Below are the code and all the weights of a small trained network. Each question names an input and a class and asks about switching units off, where a switched-off unit gives its printed mean instead of its output.

import numpy as np


def w(rows, s, z=0):
    codes = np.array(rows[::2]) - 128.0
    scale = np.full(codes.shape[1], s)
    scale[-1] = z or s
    return codes * scale


def norm(h):
    return h / np.sqrt((h * h).mean(-1, keepdims=True) + 1e-5)


def f(y):
    return np.maximum(y, 0)


def log_softmax(a):
    a = a - a.max(-1, keepdims=True)
    return a - np.log(np.exp(a).sum(-1, keepdims=True))


def net(x, mask):
    res = np.array(x, float).reshape(1, 7) / 4 @ E
    u = 0
    for l in range(2):
        y = f(norm(res) @ A[l][:, :-1].T + A[l][:, -1])
        res = res + np.where(mask[u : u + 5], y, B[l][:, -1]) @ B[l][:, :-1]
        u += 5
    return log_softmax(norm(res)[-1] @ U[:, :-1].T + U[:, -1])


A, B = {}, {}
E = w([
[227,164,47,142,84,200,53,114,146,97],'x0',
[123,142,165,152,145,189,108,245,95,116],'x1',
[174,131,175,136,145,145,130,117,151,195],'x2',
[117,144,130,119,130,133,122,129,132,130],'x3',
[103,141,166,192,90,142,117,82,103,123],'x4',
[128,105,116,143,124,125,133,135,133,134],'x5',
[146,140,129,128,130,114,134,128,107,127],'x6',
],0.012)
A[0] = w([
[152,121,85,65,174,145,154,151,155,155,27],'L0N1',
[188,144,170,152,147,141,128,117,156,219,27],'L0N2',
[133,137,157,211,129,153,137,103,108,98,67],'L0N3',
[72,126,62,138,121,85,91,132,79,5,2],'L0N4',
[104,168,141,224,56,141,158,87,116,119,27],'L0N5',
],0.012,0.0097)
B[0] = w([
[103,104,153,67,80,67,65,131,87,102,187],'L0N1',
[139,139,170,99,2,172,202,156,253,26,220],'L0N2',
[142,50,154,106,97,128,81,119,115,157,207],'L0N3',
[193,121,193,113,49,152,202,150,220,88,252],'L0N4',
[107,137,140,13,88,98,42,125,107,190,231],'L0N5',
],0.013,0.0041)
A[1] = w([
[182,147,148,179,117,215,98,224,93,122,46],'L1N1',
[173,165,48,114,93,105,164,4,178,162,40],'L1N2',
[182,112,70,65,152,65,130,204,156,99,15],'L1N3',
[240,151,8,139,75,216,49,103,155,104,1],'L1N4',
[98,120,134,116,98,123,216,148,149,148,179],'L1N5',
],0.011,0.0054)
B[1] = w([
[135,36,81,167,199,102,88,90,163,28,189],'L1N1',
[128,42,139,184,245,185,54,237,146,19,206],'L1N2',
[155,90,194,52,64,163,51,47,130,186,180],'L1N3',
[64,211,146,130,132,73,237,116,71,230,255],'L1N4',
[180,222,43,193,106,172,138,98,117,148,221],'L1N5',
],0.011)
U = w([
[163,163,167,122,45,164,216,119,213,94,166],'0',
[70,199,128,148,179,87,219,101,48,236,137],'1',
[106,96,185,49,70,102,9,91,96,188,190],'2',
[105,77,122,170,235,125,77,121,133,49,6],'3',
],0.014,0.0019)

Each question gives the input, the list of numbers given to net, and the class t.
The units are the neurons (one row each of A and B). Each row of codes is followed by its name. A weight is (code - 128) times the scale printed after its matrix; where a second scale follows, it is the last column's (A, B and U).
mask holds one flag per neuron, layer by layer. A switched-off neuron (its flag False) gives its mean, the last column of its row in B, instead of its output. The means were averaged over made-up inputs and are rounded, as every weight is.
A unit's drop is (log p(t) with every unit on - log p(t) with that unit switched off) / (log p(t) with every unit on - log p(t) with every unit switched off).
The circuit of an input: a set's keep is (log p(t) with only the set's units on - log p(t) with every unit switched off) / (log p(t) with every unit on - log p(t) with every unit switched off). Starting from all 10 units, units are removed one at a time, each time the one whose removal leaves the highest keep (on an exact tie, the one counted first), for as long as the keep stays at least 0.8.
circuit, biggest first: the units of the circuit, biggest drop first
top k neurons: the k neurons with the biggest drops, biggest first
top k neurons in layer l: the k neurons of layer l with the biggest drops, biggest first
input [7,-6,4,0,0,-4,6], class 1: circuit, biggest first -> (L1N4)
input [0,-8,4,-1,7,-4,-3], class 3: top 3 neurons in layer 1 -> (L1N2 L1N3 L1N4)
input [-6,4,7,-1,6,-1,4], class 0: top 2 neurons -> (L0N2 L1N4)
input [-8,4,-8,4,-6,7,-7], class 0: top 3 neurons in layer 1 -> (L1N4 L1N2 L1N3)
input [2,-6,-3,4,-7,-4,7], class 2: top 2 neurons -> (L1N3 L0N1)
input [1,-7,-5,-5,7,-2,-6], class 2: top 3 neurons -> (L0N5 L1N1 L0N3)
input [6,5,-5,0,2,-5,0], class 1: top 2 neurons -> (L1N4 L0N2)
input [-4,1,2,-3,-5,-3,-3], class 2: top 2 neurons -> (L1N4 L0N1)
input [-5,-7,3,-8,2,-1,1], class 3: top 2 neurons -> (L1N2 L1N4)
input [-2,8,6,7,6,7,5], class 3: top 2 neurons -> (L1N1 L0N4)
input [-5,-8,-1,2,-3,8,1], class 3: top 2 neurons -> (L1N2 L1N4)
input [-1,7,-8,-8,-6,-7,-8], class 0: top 4 neurons -> (L0N4 L1N2 L1N3 L1N5)
input [-7,8,-4,4,8,0,5], class 2: circuit, biggest first -> (L1N4 L1N2)
input [6,-3,1,6,-6,-5,-4], class 1: top 2 neurons -> (L1N4 L0N5)
input [-5,0,-5,-2,5,3,2], class 0: circuit, biggest first -> (L0N4)
input [4,-4,4,2,-7,7,5], class 2: top 2 neurons -> (L0N1 L1N3)
input [-6,8,5,3,-1,8,1], class 3: top 2 neurons -> (L1N4 L1N1)
input [7,-7,2,1,-5,-2,-6], class 1: top 2 neurons in layer 1 -> (L1N4 L1N1)
input [-6,-6,-7,4,4,6,0], class 0: top 2 neurons in layer 1 -> (L1N4 L1N1)
input [3,8,-3,1,0,1,-1], class 3: circuit, biggest first -> (L1N1)
input [7,6,3,-8,-3,6,-1], class 1: top 2 neurons in layer 1 -> (L1N4 L1N2)
input [-5,7,7,0,7,-1,-1], class 0: top 2 neurons in layer 1 -> (L1N2 L1N4)
input [-5,6,-8,0,0,-1,-1], class 0: top 2 neurons in layer 1 -> (L1N4 L1N2)
